Look-ups in named tables: a row name and a column name give one cell, copied from the table.

vigir
         mabiv   tis  fumas
toguliv   4669  8939   9004
zitano    7162  6563   4259
bimikog   4809  5079   4840
vinuf     7566  7606   7265
lesun     8177  7584   3727
nivudi    6111  2457   8841
non       1839  6870   6253

What is the tis of zitano in vigir?
6563
What is the mabiv of lesun in vigir?
8177
What is the fumas of nivudi in vigir?
8841
What is the tis of toguliv in vigir?
8939
What is the tis of bimikog in vigir?
5079
What is the mabiv of toguliv in vigir?
4669
What is the fumas of non in vigir?
6253
What is the mabiv of bimikog in vigir?
4809
What is the fumas of lesun in vigir?
3727
What is the fumas of bimikog in vigir?
4840
What is the fumas of vinuf in vigir?
7265
What is the tis of vinuf in vigir?
7606
Row with the largest tis: toguliv

fiked.tsv
	mufamob	feg	dab	taraza	vul	das
vit	168	100	121	148	88	172
lumuru	177	82	102	180	62	179
relogok	178	66	97	199	54	209
romopo	145	135	134	135	128	130
rukizev	192	61	91	206	58	233
zenovo	153	111	130	140	104	162
budipid	172	88	110	173	77	174
gute	185	65	98	197	74	217
nen	182	64	102	191	64	214
mafiva	173	94	115	153	79	172
fetugad	187	61	90	205	57	224
zefubek	184	60	87	211	62	221
zipedi	154	117	133	143	117	156

What is the mufamob of budipid in fiked?
172
What is the vul of gute in fiked?
74
What is the das of romopo in fiked?
130
What is the taraza of budipid in fiked?
173
What is the mufamob of gute in fiked?
185
What is the taraza of zenovo in fiked?
140
What is the feg of romopo in fiked?
135
What is the dab of nen in fiked?
102
What is the taraza of relogok in fiked?
199
What is the taraza of gute in fiked?
197
What is the vul of vit in fiked?
88
What is the mufamob of nen in fiked?
182
What is the vul of zenovo in fiked?
104

Table taz
	mes	fesukul	pemoz	zonokul	rup
nobar	59	19	80	96	28
deza	46	23	27	-3	37
loregep	62	23	35	-6	43
rap	-58	40	-42	-1	1

nobar, pemoz => 80
rap, pemoz => -42
deza, rup => 37
loregep, zonokul => -6
loregep, fesukul => 23
nobar, rup => 28
deza, pemoz => 27
loregep, pemoz => 35
rap, mes => -58
deza, mes => 46
deza, zonokul => -3
rap, fesukul => 40
nobar, mes => 59

latavut
         milog  fivar
tad        150     35
buzu        35     38
degu       113     94
salo       138    167
nudi       124     97
zamotel    134     16
nav         52    101
gaz        144    167
sakelu     107    170
zilezok    112    118
pogil       77    162
zilo       129    193

sakelu, milog => 107
zamotel, milog => 134
zilezok, milog => 112
gaz, fivar => 167
tad, fivar => 35
nav, fivar => 101
buzu, fivar => 38
zilo, milog => 129
zamotel, fivar => 16
zilezok, fivar => 118
salo, fivar => 167
gaz, milog => 144
pogil, milog => 77
Row with the largest fivar: zilo

daniz:
	dak	ros	pidif	togap	mitub	talenuk	lupu	nuta	zurap	zuredu
zire	6861	2451	2772	5477	9477	8623	1270	4457	6929	7212
somare	4262	4972	4421	6965	3682	4610	7333	4129	5224	6156
rur	6939	2443	2518	5393	9568	8724	1392	4378	6974	7077
vep	5780	2057	2051	6927	7213	7687	3624	2810	6701	9190
suruz	6901	2519	2822	5381	9367	8465	1229	4587	6850	7195
berelon	6176	2887	2710	5850	9065	7970	1883	5229	6749	6239
gode	7260	2584	2769	4924	9319	8603	1115	4404	6964	7031
tota	5120	2760	3530	6879	5643	6008	3694	4107	6220	8980

berelon, mitub -> 9065
tota, zurap -> 6220
vep, ros -> 2057
berelon, talenuk -> 7970
berelon, togap -> 5850
rur, nuta -> 4378
berelon, ros -> 2887
vep, togap -> 6927
somare, talenuk -> 4610
zire, zurap -> 6929
berelon, nuta -> 5229
suruz, ros -> 2519
tota, talenuk -> 6008
suruz, mitub -> 9367
somare, ros -> 4972

dozup =
,miv,fel,kep
rikagu,-8.148,-6.944,3.525
pibar,-0.723,3.268,-0.762
buriseg,3.412,-6.877,1.036
kugodef,-1.788,5.153,-0.611

kep of pibar: -0.762
miv of rikagu: -8.148
miv of kugodef: -1.788
fel of kugodef: 5.153
miv of pibar: -0.723
fel of rikagu: -6.944
kep of kugodef: -0.611
fel of pibar: 3.268
fel of buriseg: -6.877
kep of buriseg: 1.036
miv of buriseg: 3.412
kep of rikagu: 3.525

miledu =
       kizoriv    dizi   vato    zun    pepa     dif
mub        164   24142  71850  60869  -36673  -45893
puf      16941   -9826  78818  46633  -58188  -20686
pasu    -21357   49020  52204  71315   10264  -55271
kovis    57645  -41925  79212  13352  -32227   15465
bip       8335    2011  82253  54034  -53429  -35536
raz      28336  -17946  84935  36015  -56479  -12538
tuk     -57949   70389  26357  65259   59445  -49757

dizi of pasu: 49020
pepa of kovis: -32227
dizi of bip: 2011
dif of puf: -20686
dizi of mub: 24142
zun of bip: 54034
vato of mub: 71850
kizoriv of bip: 8335
pepa of raz: -56479
kizoriv of kovis: 57645
dizi of kovis: -41925
vato of pasu: 52204
kizoriv of puf: 16941
Which row has the largest kizoriv? kovis

diro =
,tel,sote,melofon
lel,60,56,49
vila,59,38,49
lak,53,58,52
kupuno,19,77,55
fite,63,60,51
fenorin,27,63,45
sufamov,14,71,59
zap,43,64,73
sunuz,52,53,50
mib,53,61,49
zemiki,39,64,62
pumebi,48,60,59
nez,51,64,57
povomif,60,44,28

zap, tel => 43
pumebi, melofon => 59
mib, sote => 61
sufamov, sote => 71
sunuz, sote => 53
lak, melofon => 52
lel, melofon => 49
fite, melofon => 51
kupuno, melofon => 55
zemiki, tel => 39
nez, melofon => 57
povomif, melofon => 28
sunuz, melofon => 50
vila, melofon => 49
pumebi, tel => 48
Row with the largest sote: kupuno

sulovul.csv
,disovu,lutovu
bip,80,489
zon,242,-587
tal,-194,290
betebe,-209,957
daz,-705,513
kot,405,750
vil,425,791

betebe, lutovu -> 957
kot, lutovu -> 750
vil, lutovu -> 791
zon, disovu -> 242
daz, lutovu -> 513
daz, disovu -> -705
betebe, disovu -> -209
zon, lutovu -> -587
bip, lutovu -> 489
vil, disovu -> 425

Table dafamiv
	nub	borokop	keduv	dur	kob
bomelud	0.463	0.448	0.394	0.542	0.525
sove	0.505	0.665	0.200	0.568	0.703
dut	0.523	0.780	0.043	0.605	0.778
pofezo	0.479	0.564	0.284	0.564	0.586
bil	0.491	0.563	0.352	0.533	0.571
lorifem	0.477	0.561	0.316	0.554	0.588
lop	0.472	0.474	0.384	0.537	0.541

What is the borokop of bil in dafamiv?
0.563
What is the borokop of pofezo in dafamiv?
0.564
What is the dur of bomelud in dafamiv?
0.542
What is the keduv of pofezo in dafamiv?
0.284
What is the kob of lorifem in dafamiv?
0.588
What is the dur of dut in dafamiv?
0.605
What is the keduv of sove in dafamiv?
0.200
What is the kob of lop in dafamiv?
0.541
What is the nub of dut in dafamiv?
0.523
What is the dur of lorifem in dafamiv?
0.554
What is the borokop of bomelud in dafamiv?
0.448
What is the dur of lop in dafamiv?
0.537
What is the nub of sove in dafamiv?
0.505
What is the kob of sove in dafamiv?
0.703
What is the dur of bil in dafamiv?
0.533
Row with the largest nub: dut

luzos:
,sugum,defunak,pesu,ran
dod,202,131,214,179
zaf,165,153,205,194
kitagul,29,121,17,64
rufab,64,130,70,80
dop,246,117,223,188
pelil,34,130,52,110
borezu,202,129,229,187
bot,189,116,225,212

What is the pesu of dop in luzos? 223
What is the defunak of kitagul in luzos? 121
What is the defunak of borezu in luzos? 129
What is the ran of bot in luzos? 212
What is the sugum of rufab in luzos? 64
What is the defunak of dod in luzos? 131
Row with the largest sugum: dop

sed =
         dagudi  dizibef  vadalas  vovi  lirazek
gorak       110      103      170   114      234
zetamoz      72      145      214    78      192
fivo        214      197      128   241       58
ganate      211       65      217   179      174
bukev       145      149      150   127      208
boza        107      196      162   105      115
fuvu        216       82       98    75      203

ganate, dizibef: 65
bukev, vadalas: 150
fuvu, dizibef: 82
fuvu, vadalas: 98
zetamoz, dagudi: 72
ganate, vovi: 179
bukev, lirazek: 208
boza, vadalas: 162
ganate, dagudi: 211
boza, dagudi: 107
fivo, dagudi: 214
bukev, vovi: 127
ganate, vadalas: 217
fivo, vadalas: 128

